Below is a small trained network, with its code and all its weights. Each question gives an input and a class and asks what happens when units are switched off, that is, made to give their printed mean instead of their output.

import numpy as np


def w(rows, s, z=0):
    codes = np.array(rows[::2]) - 128.0
    scale = np.full(codes.shape[1], s)
    scale[-1] = z or s
    return codes * scale


def norm(h):
    return h / np.sqrt((h * h).mean(-1, keepdims=True) + 1e-5)


def f(y):
    return y / 2 * (1 + np.tanh(0.7978845608 * (y + 0.044715 * y**3)))


def log_softmax(a):
    a = a - a.max(-1, keepdims=True)
    return a - np.log(np.exp(a).sum(-1, keepdims=True))


def net(x, mask):
    res = np.array(x, float).reshape(1, 6) / 4 @ E
    u = 0
    for l in range(3):
        y = f(norm(res) @ A[l][:, :-1].T + A[l][:, -1])
        res = res + np.where(mask[u : u + 5], y, B[l][:, -1]) @ B[l][:, :-1]
        u += 5
    return log_softmax(norm(res)[-1] @ U[:, :-1].T + U[:, -1])


A, B = {}, {}
E = w([
[129,133,128],'x0',
[126,127,131],'x1',
[128,124,130],'x2',
[126,162,250],'x3',
[125,30,143],'x4',
[236,113,125],'x5',
],0.0023)
A[0] = w([
[138,254,99,3],'0.n1',
[161,154,211,27],'0.n2',
[134,173,124,85],'0.n3',
[124,74,132,191],'0.n4',
[148,152,212,80],'0.n5',
],0.0084,0.0014)
B[0] = w([
[123,3,183,250],'0.n1',
[47,164,126,194],'0.n2',
[103,68,110,130],'0.n3',
[122,130,175,216],'0.n4',
[2,169,114,210],'0.n5',
],0.0059,0.0016)
A[1] = w([
[101,224,169,5],'1.n1',
[253,177,27,121],'1.n2',
[143,193,206,76],'1.n3',
[133,80,163,138],'1.n4',
[165,120,97,178],'1.n5',
],0.0031,0.0017)
B[1] = w([
[120,52,40,3],'1.n1',
[120,254,141,187],'1.n2',
[125,84,22,34],'1.n3',
[93,126,149,210],'1.n4',
[122,191,144,208],'1.n5',
],0.0026,0.0006)
A[2] = w([
[163,79,25,7],'2.n1',
[112,124,127,134],'2.n2',
[15,135,92,206],'2.n3',
[28,124,101,218],'2.n4',
[144,80,1,41],'2.n5',
],0.0061,0.0017)
B[2] = w([
[2,161,186,148],'2.n1',
[138,107,145,137],'2.n2',
[199,140,85,251],'2.n3',
[192,119,103,243],'2.n4',
[64,188,200,157],'2.n5',
],0.0055,0.0033)
U = w([
[43,223,122,130],'0',
[137,3,193,47],'1',
[165,117,106,252],'2',
[222,126,82,91],'3',
],0.0072,0.0019)

Each question gives the input, the list of numbers given to net, and the class t.
The units are the neurons (one row each of A and B). Each row of codes is followed by its name. A weight is (code - 128) times the scale printed after its matrix; where a second scale follows, it is the last column's (A, B and U).
mask holds one flag per neuron, layer by layer. A switched-off neuron (its flag False) gives its mean, the last column of its row in B, instead of its output. The means were averaged over made-up inputs and are rounded, as every weight is.
A unit's drop is (log p(t) with every unit on - log p(t) with that unit switched off) / (log p(t) with every unit on - log p(t) with every unit switched off).
The circuit of an input: a set's keep is (log p(t) with only the set's units on - log p(t) with every unit switched off) / (log p(t) with every unit on - log p(t) with every unit switched off). Starting from the 12 units with the biggest drops (on a tie, the unit counted first), units are removed one at a time, each time the one whose removal leaves the highest keep (on an exact tie, the one counted first), for as long as the keep stays at least 0.8.
units of the circuit, in order: the units of the circuit, biggest drop first
unit that matters most: the unit with the biggest drop
top k neurons: the k neurons with the biggest drops, biggest first
top k neurons in layer l: the k neurons of layer l with the biggest drops, biggest first
drop when u is switched off: that unit's drop, to one decimal
input [-1,0,8,-8,-1,8], class 0: units of the circuit, in order => (2.n1, 2.n5)
input [2,-6,-7,7,2,7], class 0: units of the circuit, in order => (0.n5)
input [-6,-5,0,-7,7,-4], class 0: top 2 neurons => (0.n1, 2.n5)
input [-7,8,-4,-7,-8,6], class 1: units of the circuit, in order => (0.n1, 2.n3)
input [-4,-7,7,-5,-6,-8], class 3: top 2 neurons in layer 2 => (2.n3, 2.n4)
input [1,-3,6,-6,6,6], class 0: units of the circuit, in order => (0.n1, 2.n1)
input [3,1,3,-6,-8,-6], class 1: top 2 neurons => (0.n1, 0.n5)
input [1,-2,3,-6,-6,5], class 0: top 4 neurons in layer 2 => (2.n1, 2.n5, 2.n4, 2.n3)
input [-7,6,3,-6,2,-3], class 0: units of the circuit, in order => (0.n1, 2.n5)
input [8,8,5,-4,-6,-8], class 3: top 2 neurons => (2.n3, 2.n4)
input [2,-8,3,6,-8,-8], class 1: top 3 neurons in layer 1 => (1.n2, 1.n5, 1.n1)
input [-3,-3,-4,5,0,5], class 0: top 2 neurons => (0.n5, 0.n2)
input [-5,3,-4,-5,0,-7], class 3: top 2 neurons => (2.n3, 2.n4)
input [0,-4,7,8,3,3], class 0: top neuron => (0.n5)
input [1,2,-5,7,4,-1], class 0: top 3 neurons => (0.n5, 0.n2, 0.n1)
input [-2,-1,4,5,-2,-7], class 3: top 3 neurons => (2.n3, 2.n4, 2.n1)
input [-4,0,3,2,4,-8], class 3: top 2 neurons => (0.n1, 2.n3)
input [-6,-4,7,5,-5,-8], class 3: top 2 neurons in layer 0 => (0.n4, 0.n3)
input [-8,-6,7,-4,-5,-8], class 3: top 2 neurons in layer 2 => (2.n3, 2.n4)
input [1,-8,3,-1,-3,-6], class 3: unit that matters most => 2.n1
input [0,-6,-2,-5,-1,5], class 0: drop when 2.n3 is switched off => 0.4
input [-3,1,5,-8,-2,4], class 0: drop when 2.n5 is switched off => 0.1
input [2,6,7,-6,-8,-3], class 1: drop when 2.n2 is switched off => 0.0
